Each row, then one of two labels for whether it has a hidden trait; a new part has new ones
In the rows, zero is written as 128.
[154 131 144 122 151 147 125  51 119 154 184 119 158 102 127 101] : J77
[168  81 150 140 157 128 119 202 124 126 141 136 149 103 118 142] : J866
[143 112 140 119 144 129 122  66 149 147 147  88 146  91 126  84] : J866
[149 137 154 133 141 192 131 115  81 135 145 123 135 142 183 117] : J77
[184 122 142 117 165 138 126  47 114 146 202 114 143 118 130 101] : J77
[137 155 144 130 166 136 111  89 124 135 113 127 139  98 121  89] : J77
[131 135 139 126 165 109 120  69 130 134 143 136 140 115 103 100] : J77
[223 153 152 129 176 127 125 133 119 135 142 186 148 115 125 139] : J866
[147 129 141 124 104 136 169 233 120 108 154 127  91 171 150 174] : J866
[160 163 135 125 161 144 122  94 105 133 125 165 131 145 135 163] : J866
[115 157 106 107 168 136 116   4 122 138 136 107 107 154 140  68] : J77
[ 34 169 104 120 105 127 109  60 124 129  58 128 118 144 125  80] : J77

New part:
[131 129 170 136 128 131 110  77 131 122 118 148 126 200  94 118 139 137
 146 112 132 131 120  96] : E
[131 121 125 173 133 148 134  39 128 128 155 149 138 131 107 129 115 147
 122  88 134 138 112  65] : E
[128 108 196 171 132 139  87  90 135 127 135 147 130 252  77 114  81 119
 150  80 197  70  96 139] : E
[137 143  59 136 134 105 148 126 120 145 137 138 120  49 204 127 162 131
 122 112 105 173 133 155] : F
[130 128 203 131 119 110  74  80 127 132 106 140 112 157  93 126 115 116
 121 115 130  84 139 141] : F
[114 154  40  96 120 154 170 131 126 115 116 126 135  21 196 157 147 134
 114 182  99 178 143 106] : E
[136 118 107 140 140 118 154 103 137 137 128 138 127  81 121 126 194 175
 115 122 105 196 121 113] : E
[135 130  95 160 131 118 132 155 117 145 136 152 143 104 169  99 120 113
 132 137 154 148 117 175] : E

Part 3:
[157 142 140  88 181 144 111  91 143 126 169 114  97 109 110 190 226 129
 157 255 144  89] : <30>
[103 143 129 121 144 131 114 126 143 132 172 114 133 134 115 139 113 134
  97 114 125  99] : <37>
[130 140 127 122 144 129 112 121 127 132 134 126 124 130 128 144 142 132
 124 145 131 124] : <37>
[145 122 128 116 135 134 130 116 129 126 136 129 114 120 125 153 161 124
 149 178 133 121] : <30>
[120 144 130 123 150 128 123 112 124 134 128 132 120 128 127 145 144 133
 114 132 136 128] : <37>
[183 183 162 103 140 131  77 137 117 137  53 154 142 123 133 150 109 150
 116 105 131 149] : <37>
[158 116 129 105 133 141 132  99 134 117 146 121  99 112 124 160 189 117
 167 234 140 115] : <30>
[135 114 119 123 169 125 145  92 125 112 135 138 104 119 124 135 171 123
 147 172 151 141] : <30>
[170  79 114 119  43 151 125 156 133 138 123 106 122 117 153 144 183 106
 174 191  98  97] : <30>
[181 191 160  99 148 135  74 134 116 146  65 147 133 125 130 164 130 150
 116 141 132 124] : <37>

New part:
[147 100  97 129 124 124 126 137 130 149 132  87 129 129 145 130 123 138
 110 123 122 139 114 101  96 131 125 125] : J147
[102  89  98 125  54 122 131  11 138 163 131  68 175 124 168 132 255  89
 112 167 179 106 121 106 132 131 233 108] : J992
[130 117 118 128 117 132 129 117 121 141 131 108 141 114 135 126 167 124
 119 113 146 119 125 125 129 130 143 119] : J992
[114 117 131 127 134 127 127 107 138 134 133 106 150 123 147 128 147 123
 138 135 126 117 138 124 143 131 148 128] : J992
[121 116 106 128 109 125 129  98 136 136 121 110 125 132 131 130 179 123
 126 140 139 128 132 100 121 125 154 119] : J992
[148  84 106 131 119 128 127  96 126 153 140  87 118 121 169 129 181 122
 103  99 141 124 119 103 102 134 134 137] : J147
[115 134 122 127 107 128 130 113 133 130 128 124 125 126 150 136 156 120
 150 123 138 119 131 131 124 136 159 137] : J992
[145  94 112 130 124 128 134 120 125 165 139  50 160 117 170 135 195 125
 107  97 124 121 119 101  95 126 140 139] : J992
[109  97 102 127  89 127 127  75 137 130 127  97 131 143 122 124 165 105
 150 179 134 139 143 112 107 127 173  99] : J992
